Below are the code and all the weights of a small trained network. Each question names an input and a class and asks about switching units off, where a switched-off unit gives its printed mean instead of its output.

import numpy as np


def w(rows, s, z=0):
    codes = np.array(rows[::2]) - 128.0
    scale = np.full(codes.shape[1], s)
    scale[-1] = z or s
    return codes * scale


def f(y):
    return y / 2 * (1 + np.tanh(0.7978845608 * (y + 0.044715 * y**3)))


def log_softmax(a):
    a = a - a.max(-1, keepdims=True)
    return a - np.log(np.exp(a).sum(-1, keepdims=True))


def net(x, mask):
    res = np.array(x, float).reshape(1, 4) / 4 @ E
    y = f(res @ A[0][:, :-1].T + A[0][:, -1])
    res = res + np.where(mask, y, B[0][:, -1]) @ B[0][:, :-1]
    return log_softmax(res[-1] @ U[:, :-1].T + U[:, -1])


A, B = {}, {}
E = w([
[195,13,88,138,40,241,158],'x0',
[102,156,230,235,12,121,107],'x1',
[148,92,126,127,124,86,105],'x2',
[212,194,212,1,114,182,17],'x3',
],0.0092)
A[0] = w([
[80,94,48,177,137,92,195,156],'n0',
[103,138,208,198,69,129,88,80],'n1',
[162,151,174,57,134,147,59,114],'n2',
[109,136,146,110,129,145,166,89],'n3',
[172,129,178,63,115,168,81,134],'n4',
[144,125,44,88,187,153,98,111],'n5',
[147,151,156,105,116,152,91,140],'n6',
[74,173,144,111,141,74,102,48],'n7',
[73,193,171,117,179,31,107,34],'n8',
[201,166,185,96,109,136,88,139],'n9',
[85,134,182,127,179,84,105,39],'n10',
[118,79,137,157,46,186,104,100],'n11',
[83,152,150,125,168,123,110,2],'n12',
[222,70,110,156,88,197,156,62],'n13',
[128,179,150,129,187,72,123,58],'n14',
[179,122,72,94,222,156,133,107],'n15',
[175,58,92,72,74,184,174,47],'n16',
[149,191,208,191,12,118,113,95],'n17',
[152,101,97,86,154,117,150,61],'n18',
[67,93,96,195,126,97,194,127],'n19',
[133,56,108,138,107,206,83,63],'n20',
[159,144,128,112,133,146,82,110],'n21',
[147,131,141,100,118,121,113,75],'n22',
[118,113,81,41,175,130,153,128],'n23',
[163,142,78,114,196,147,134,83],'n24',
[169,150,151,57,127,172,89,136],'n25',
],0.011,0.0034)
B[0] = w([
[207,69,214,206,208,225,117,248],'n0',
[1,90,69,132,29,66,36,220],'n1',
[175,107,192,166,172,180,129,226],'n2',
[120,157,146,144,134,120,114,126],'n3',
[178,82,171,170,181,157,127,215],'n4',
[67,96,86,140,38,83,25,197],'n5',
[162,113,161,185,176,156,112,180],'n6',
[142,210,121,44,154,104,184,185],'n7',
[117,172,104,51,177,95,216,231],'n8',
[159,81,193,160,161,175,110,218],'n9',
[152,168,112,78,140,110,154,177],'n10',
[126,179,80,53,101,87,160,192],'n11',
[131,132,123,92,125,120,164,152],'n12',
[101,204,121,78,186,92,232,201],'n13',
[129,149,105,69,160,116,210,189],'n14',
[61,74,74,134,51,77,31,206],'n15',
[125,214,89,62,142,73,223,197],'n16',
[58,102,94,148,60,103,32,248],'n17',
[86,109,118,127,108,72,85,162],'n18',
[198,46,227,193,172,186,107,237],'n19',
[132,168,80,33,165,116,209,176],'n20',
[149,94,182,159,152,138,132,164],'n21',
[131,93,106,146,144,153,138,144],'n22',
[74,113,73,173,40,68,38,202],'n23',
[94,103,90,124,105,91,61,177],'n24',
[156,74,178,171,178,189,144,210],'n25',
],0.0077,0.014)
U = w([
[222,70,185,244,191,226,120,254],'0',
[53,110,100,152,2,111,33,113],'1',
[142,206,112,27,159,124,234,14],'2',
],0.011,0.00092)

Each question gives the input, the list of numbers given to net, and the class t.
The units are the neurons (one row each of A and B). Each row of codes is followed by its name. A weight is (code - 128) times the scale printed after its matrix; where a second scale follows, it is the last column's (A, B and U).
mask holds one flag per neuron, in row order. A switched-off neuron (its flag False) gives its mean, the last column of its row in B, instead of its output. The means were averaged over made-up inputs and are rounded, as every weight is.
A unit's drop is (log p(t) with every unit on - log p(t) with that unit switched off) / (log p(t) with every unit on - log p(t) with every unit switched off).
most important unit: the unit with the biggest drop
top k neurons: the k neurons with the biggest drops, biggest first
drop when u is switched off: that unit's drop, to one decimal
input [-2,-4,-1,3], class 1: most important unit -> n0
input [-5,-8,5,7], class 1: top 4 neurons -> n15, n5, n23, n0
input [-8,7,7,0], class 2: top 2 neurons -> n8, n7
input [-6,8,7,-8], class 0: top 2 neurons -> n19, n0
input [5,-4,4,-4], class 2: top 2 neurons -> n16, n13
input [2,-5,6,4], class 1: top 2 neurons -> n0, n15
input [7,-3,5,5], class 2: top 2 neurons -> n16, n13
input [7,-8,8,3], class 1: top 2 neurons -> n15, n5
input [4,-1,-4,3], class 2: top 3 neurons -> n0, n19, n16
input [-6,6,8,-7], class 0: top 2 neurons -> n19, n0
input [-2,-8,-1,7], class 1: top 3 neurons -> n15, n5, n23
input [-8,7,5,6], class 2: drop when n8 is switched off -> 1.5
